Below are the code and all the weights of a small trained network. Each question names an input and a target symbol and asks about switching units off, where a switched-off unit gives its printed mean instead of its output.

import numpy as np


def w(rows, s, z=0):
    codes = np.array(rows[::2]) - 128.0
    scale = np.full(codes.shape[1], s)
    scale[-1] = z or s
    return codes * scale


def f(y):
    return y / 2 * (1 + np.tanh(0.7978845608 * (y + 0.044715 * y**3)))


def softmax(a):
    e = np.exp(a - a.max(-1, keepdims=True))
    return e / e.sum(-1, keepdims=True)


def log_softmax(a):
    a = a - a.max(-1, keepdims=True)
    return a - np.log(np.exp(a).sum(-1, keepdims=True))


def net(x, mask):
    ids = ['ΘΦΨΩαδεζηλξπτ'.index(c) for c in x.split()]
    T = len(ids)
    res = E[ids] + P[:T]
    r = res
    for j in range(3):
        rows = slice(2 * j, 2 * j + 2)
        q, k, v = (r @ M[0][rows].T for M in (Q, K, V))
        z = softmax(np.where(np.tri(T) > 0, q @ k.T / 2**0.5, -1e9)) @ v
        o = O[0][rows]
        res = res + np.where(mask[j], z, o[:, -1]) @ o[:, :-1]
    y = f(res @ A[0][:, :-1].T + A[0][:, -1])
    res = res + np.where(mask[3:7], y, B[0][:, -1]) @ B[0][:, :-1]
    return log_softmax(res[-1] @ U[:, :-1].T + U[:, -1])


Q, K, V, O, A, B = {}, {}, {}, {}, {}, {}
E = w([
[69,145,107,116,106,141],'Θ',
[99,78,139,167,152,139],'Φ',
[155,157,138,127,129,139],'Ψ',
[135,198,119,134,93,107],'Ω',
[78,92,139,141,145,83],'α',
[96,77,151,217,133,92],'δ',
[112,123,137,204,112,53],'ε',
[129,86,136,213,141,194],'ζ',
[57,122,114,138,109,254],'η',
[109,189,122,163,86,59],'λ',
[46,128,146,63,122,125],'ξ',
[183,201,107,204,123,173],'π',
[116,80,211,86,170,115],'τ',
],0.019)
P = w([
[168,61,85,79,104,135],'0',
[109,70,132,144,126,157],'1',
[95,107,162,172,132,125],'2',
[99,143,191,192,145,111],'3',
[103,191,212,189,149,99],'4',
[94,204,242,196,156,102],'5',
[97,233,255,201,159,107],'6',
],0.0096)
Q[0] = w([
[64,103,210,182,98,161],'H0',
[176,18,69,134,56,117],'H0',
[60,138,121,116,66,93],'H1',
[191,37,2,140,104,108],'H1',
[145,168,194,124,183,74],'H2',
[81,151,214,213,59,126],'H2',
],0.0083)
K[0] = w([
[105,187,145,161,169,141],'H0',
[156,95,65,96,98,116],'H0',
[180,85,169,96,157,105],'H1',
[153,100,80,99,96,150],'H1',
[133,132,122,144,124,141],'H2',
[69,202,246,127,148,149],'H2',
],0.014)
V[0] = w([
[152,210,59,106,206,223],'H0',
[2,150,127,37,129,181],'H0',
[161,79,177,117,171,144],'H1',
[144,168,222,67,162,46],'H1',
[157,157,185,227,44,242],'H2',
[120,239,15,147,25,122],'H2',
],0.0081)
O[0] = w([
[67,135,60,145,190,10,50],'H0',
[248,113,222,182,163,51,209],'H0',
[220,144,57,46,149,74,118],'H1',
[165,35,67,139,158,196,130],'H1',
[158,83,137,6,34,21,255],'H2',
[17,2,213,235,135,136,75],'H2',
],0.0082,0.004)
A[0] = w([
[254,246,113,147,191,139,5],'N0',
[238,112,129,254,140,131,217],'N1',
[92,154,174,17,33,207,107],'N2',
[79,182,155,197,232,112,96],'N3',
],0.0064,0.0025)
B[0] = w([
[126,1,53,103,203,130,205],'N0',
[59,200,151,47,207,170,233],'N1',
[148,188,145,164,41,182,253],'N2',
[49,198,58,49,116,151,164],'N3',
],0.0083,0.0037)
U = w([
[160,113,65,106,135,88,254],'Θ',
[197,177,106,122,80,123,76],'Φ',
[67,183,53,60,96,63,159],'Ψ',
[199,135,173,121,143,1,85],'Ω',
[175,125,117,144,83,163,70],'α',
[149,73,127,187,117,160,140],'δ',
[165,149,97,112,121,91,104],'ε',
[28,93,76,16,112,82,31],'ζ',
[142,199,206,131,202,112,190],'η',
[150,132,50,107,144,99,90],'λ',
[139,213,124,153,239,109,149],'ξ',
[161,122,110,170,151,118,160],'π',
[117,75,154,162,124,123,96],'τ',
],0.0083,0.0041)

Each question gives the input, a string of symbols that net reads in full, and the target symbol t.
The units are the heads (2 rows each of Q, K, V and O) and the neurons (one row each of A and B). Each row of codes is followed by its name. A weight is (code - 128) times the scale printed after its matrix; where a second scale follows, it is the last column's (O, A, B and U).
mask holds one flag per unit, heads first, then neurons. A switched-off unit (its flag False) gives its mean, the last column of its rows in O or B, instead of its output. The means were averaged over made-up inputs and are rounded, as every weight is.
A unit's drop is (log p(t) with every unit on - log p(t) with that unit switched off) / (log p(t) with every unit on - log p(t) with every unit switched off).
The circuit of an input: a set's keep is (log p(t) with only the set's units on - log p(t) with every unit switched off) / (log p(t) with every unit on - log p(t) with every unit switched off). Starting from all 7 units, units are removed one at a time, each time the one whose removal leaves the highest keep (on an exact tie, the one counted first), for as long as the keep stays at least 0.8.
units of the circuit, in order: the units of the circuit, biggest drop first
unit that matters most: the unit with the biggest drop
top k neurons: the k neurons with the biggest drops, biggest first
heads that matter: for each layer, one digit per head in row order, 1 if its drop is at least 0.15 and else 0, layers parted by /
drop of u: that unit's drop, to one decimal
input τ ξ Ψ, target ξ: heads that matter => 101
input ξ ξ Θ Θ, target η: units of the circuit, in order => H0, H2, N1
input Θ ε δ η η Ψ, target Ω: unit that matters most => H2
input α ξ π ξ ξ ξ η, target ξ: heads that matter => 100
input π λ Θ ξ, target η: units of the circuit, in order => H0, H2
input λ ξ α, target η: units of the circuit, in order => H2, H0, N1
input Θ ζ η Θ, target Ω: units of the circuit, in order => H0, H2, H1
input ε ξ δ ζ ζ π α, target ζ: heads that matter => 100
input Θ ξ α, target η: units of the circuit, in order => H0, H2
input ζ ξ Ψ η Θ, target Ω: units of the circuit, in order => H0, H2
input Ω π λ, target ζ: units of the circuit, in order => H2, H0
input τ π Θ λ Θ ξ ε, target ξ: units of the circuit, in order => H2, N1
input Φ Ω α ξ Ψ τ ε, target λ: units of the circuit, in order => H2, N0
input α ξ η, target ξ: unit that matters most => H0
input α ξ λ π Θ λ λ, target τ: units of the circuit, in order => H2, H1
input η Θ ε Ψ Φ π λ, target ζ: units of the circuit, in order => H0, H2
input ξ Φ Ψ ξ η α, target Ω: heads that matter => 101
input Ω Ω π ξ Θ τ, target Θ: units of the circuit, in order => H2, N0, H1
input δ Θ Θ π π ζ, target Ψ: heads that matter => 100
input ξ Φ ξ ξ, target η: top neuron => N1
input τ Θ η Ω, target Ω: units of the circuit, in order => H2, H0
input ξ ξ Θ, target ξ: units of the circuit, in order => H2, H0, N1
input ξ Ψ η η δ, target Ω: heads that matter => 001
input η Ψ ξ ξ ξ, target ξ: heads that matter => 101
input ξ ξ η, target η: heads that matter => 100
input η ζ η η, target Ω: units of the circuit, in order => H0, H2
input α λ ξ λ, target η: top 2 neurons => N1, N0
input ζ Θ π π ζ Θ, target Ψ: top 2 neurons => N2, N0
input η τ η ξ, target Ω: top neuron => N3
input Ω η Φ η τ Θ, target Θ: drop of H2 => 0.4
